Below is a small trained network, with its code and all its weights. Each question gives an input and a target symbol and asks what happens when units are switched off, that is, made to give their printed mean instead of their output.

import numpy as np


def w(rows, s, z=0):
    codes = np.array(rows[::2]) - 128.0
    scale = np.full(codes.shape[1], s)
    scale[-1] = z or s
    return codes * scale


def f(y):
    return np.maximum(y, 0)


def softmax(a):
    e = np.exp(a - a.max(-1, keepdims=True))
    return e / e.sum(-1, keepdims=True)


def log_softmax(a):
    a = a - a.max(-1, keepdims=True)
    return a - np.log(np.exp(a).sum(-1, keepdims=True))


def net(x, mask):
    ids = ['Λαγδζημξτω'.index(c) for c in x.split()]
    T = len(ids)
    res = E[ids] + P[:T]
    r = res
    for j in range(2):
        rows = slice(4 * j, 4 * j + 4)
        q, k, v = (r @ M[0][rows].T for M in (Q, K, V))
        z = softmax(np.where(np.tri(T) > 0, q @ k.T / 4**0.5, -1e9)) @ v
        o = O[0][rows]
        res = res + np.where(mask[j], z, o[:, -1]) @ o[:, :-1]
    y = f(res @ A[0][:, :-1].T + A[0][:, -1])
    res = res + np.where(mask[2:26], y, B[0][:, -1]) @ B[0][:, :-1]
    return log_softmax(res[-1] @ U[:, :-1].T + U[:, -1])


Q, K, V, O, A, B = {}, {}, {}, {}, {}, {}
E = w([
[162,139,121],'Λ',
[12,117,116],'α',
[5,83,202],'γ',
[65,32,97],'δ',
[204,151,135],'ζ',
[190,57,179],'η',
[161,120,93],'μ',
[145,158,160],'ξ',
[88,129,106],'τ',
[105,149,142],'ω',
],0.012)
P = w([
[122,174,92],'0',
[161,89,114],'1',
[157,173,218],'2',
[168,48,107],'3',
[120,181,254],'4',
[181,13,116],'5',
],0.012)
Q[0] = w([
[103,49,115],'head 1',
[151,18,3],'head 1',
[118,188,218],'head 1',
[190,39,133],'head 1',
[117,141,149],'head 2',
[137,114,58],'head 2',
[106,109,195],'head 2',
[93,124,140],'head 2',
],0.014)
K[0] = w([
[129,96,131],'head 1',
[154,4,225],'head 1',
[88,233,64],'head 1',
[68,56,191],'head 1',
[130,171,111],'head 2',
[147,109,182],'head 2',
[126,146,90],'head 2',
[173,133,89],'head 2',
],0.015)
V[0] = w([
[221,102,11],'head 1',
[65,105,45],'head 1',
[189,138,108],'head 1',
[196,167,248],'head 1',
[101,244,120],'head 2',
[89,171,234],'head 2',
[140,246,131],'head 2',
[116,199,75],'head 2',
],0.015)
O[0] = w([
[124,230,136,77],'head 1',
[68,140,44,212],'head 1',
[155,196,178,37],'head 1',
[188,102,193,7],'head 1',
[5,140,216,56],'head 2',
[71,73,169,140],'head 2',
[68,140,247,35],'head 2',
[53,167,158,72],'head 2',
],0.013,0.0016)
A[0] = w([
[81,167,26,163],'neuron 1',
[132,65,174,244],'neuron 2',
[131,219,95,148],'neuron 3',
[147,57,109,39],'neuron 4',
[148,117,156,223],'neuron 5',
[164,153,119,102],'neuron 6',
[80,98,137,148],'neuron 7',
[88,132,119,88],'neuron 8',
[155,255,97,67],'neuron 9',
[121,76,164,3],'neuron 10',
[177,90,79,158],'neuron 11',
[194,144,98,172],'neuron 12',
[158,173,174,143],'neuron 13',
[40,140,153,163],'neuron 14',
[180,174,144,168],'neuron 15',
[124,171,196,108],'neuron 16',
[82,214,96,207],'neuron 17',
[135,136,67,154],'neuron 18',
[80,126,202,87],'neuron 19',
[103,90,135,124],'neuron 20',
[156,107,220,211],'neuron 21',
[105,114,29,182],'neuron 22',
[185,167,228,217],'neuron 23',
[101,206,163,240],'neuron 24',
],0.0094,0.0058)
B[0] = w([
[243,88,164,243],'neuron 1',
[82,138,12,227],'neuron 2',
[137,191,150,195],'neuron 3',
[163,237,182,205],'neuron 4',
[46,88,100,184],'neuron 5',
[127,101,154,160],'neuron 6',
[192,34,183,187],'neuron 7',
[170,87,183,162],'neuron 8',
[117,148,73,198],'neuron 9',
[204,231,124,161],'neuron 10',
[86,218,75,243],'neuron 11',
[84,200,107,216],'neuron 12',
[79,183,96,186],'neuron 13',
[225,46,104,229],'neuron 14',
[82,166,96,193],'neuron 15',
[46,90,170,185],'neuron 16',
[214,185,196,232],'neuron 17',
[166,49,157,189],'neuron 18',
[138,116,21,192],'neuron 19',
[106,104,101,171],'neuron 20',
[49,131,87,224],'neuron 21',
[143,56,183,248],'neuron 22',
[26,182,79,249],'neuron 23',
[144,193,254,221],'neuron 24',
],0.0044,0.014)
U = w([
[109,196,161,116],'Λ',
[180,75,215,58],'α',
[58,88,41,205],'γ',
[222,169,109,122],'δ',
[51,196,125,20],'ζ',
[63,203,2,130],'η',
[183,222,177,2],'μ',
[19,139,115,84],'ξ',
[219,149,251,222],'τ',
[86,129,170,240],'ω',
],0.006,0.0039)

Each question gives the input, a string of symbols that net reads in full, and the target symbol t.
The units are the heads (4 rows each of Q, K, V and O) and the neurons (one row each of A and B). Each row of codes is followed by its name. A weight is (code - 128) times the scale printed after its matrix; where a second scale follows, it is the last column's (O, A, B and U).
mask holds one flag per unit, heads first, then neurons. A switched-off unit (its flag False) gives its mean, the last column of its rows in O or B, instead of its output. The means were averaged over made-up inputs and are rounded, as every weight is.
A unit's drop is (log p(t) with every unit on - log p(t) with that unit switched off) / (log p(t) with every unit on - log p(t) with every unit switched off).
The circuit of an input: a set's keep is (log p(t) with only the set's units on - log p(t) with every unit switched off) / (log p(t) with every unit on - log p(t) with every unit switched off). Starting from the 12 units with the biggest drops (on a tie, the unit counted first), units are removed one at a time, each time the one whose removal leaves the highest keep (on an exact tie, the one counted first), for as long as the keep stays at least 0.8.
units of the circuit, in order: the units of the circuit, biggest drop first
unit that matters most: the unit with the biggest drop
top k neurons: the k neurons with the biggest drops, biggest first
which heads matter: for each layer, one digit per head in row order, 1 if its drop is at least 0.15 and else 0, layers parted by /
drop of u: that unit's drop, to one decimal
input γ γ τ Λ γ ω, target γ: units of the circuit, in order -> (neuron 2; head 1)
input η γ ξ γ μ, target η: top 2 neurons -> (neuron 2; neuron 23)
input η τ δ μ, target δ: units of the circuit, in order -> (head 2)
input η γ μ ζ ξ, target η: top 3 neurons -> (neuron 23; neuron 2; neuron 21)
input α η ξ δ δ, target α: which heads matter -> 10
input α η γ τ γ ξ, target γ: units of the circuit, in order -> (neuron 2; head 1; neuron 21)
input ξ α μ γ α Λ, target γ: top 2 neurons -> (neuron 17; neuron 24)
input μ ζ μ γ ξ, target μ: which heads matter -> 10
input η τ δ μ ω, target η: top 3 neurons -> (neuron 1; neuron 17; neuron 24)
input δ α γ Λ τ, target δ: which heads matter -> 11
input δ ω ω τ η, target δ: top 2 neurons -> (neuron 1; neuron 23)
input η ζ τ τ ω, target η: which heads matter -> 11
input μ γ γ Λ, target γ: which heads matter -> 10
input α η τ τ, target η: unit that matters most -> head 1
input η τ η τ Λ δ, target δ: units of the circuit, in order -> (head 2; neuron 23)
input α δ ω α, target δ: which heads matter -> 11
input η α τ Λ τ Λ, target η: top 2 neurons -> (neuron 1; neuron 22)
input δ δ τ, target δ: top 2 neurons -> (neuron 1; neuron 23)
input α γ γ, target α: top 2 neurons -> (neuron 14; neuron 7)
input τ γ α α, target γ: units of the circuit, in order -> (head 1)
input ξ τ ξ ξ μ, target ξ: drop of neuron 16 -> 0.1
input ξ ω δ α η γ, target γ: drop of neuron 2 -> 0.2
input η η γ, target η: drop of head 2 -> 0.7
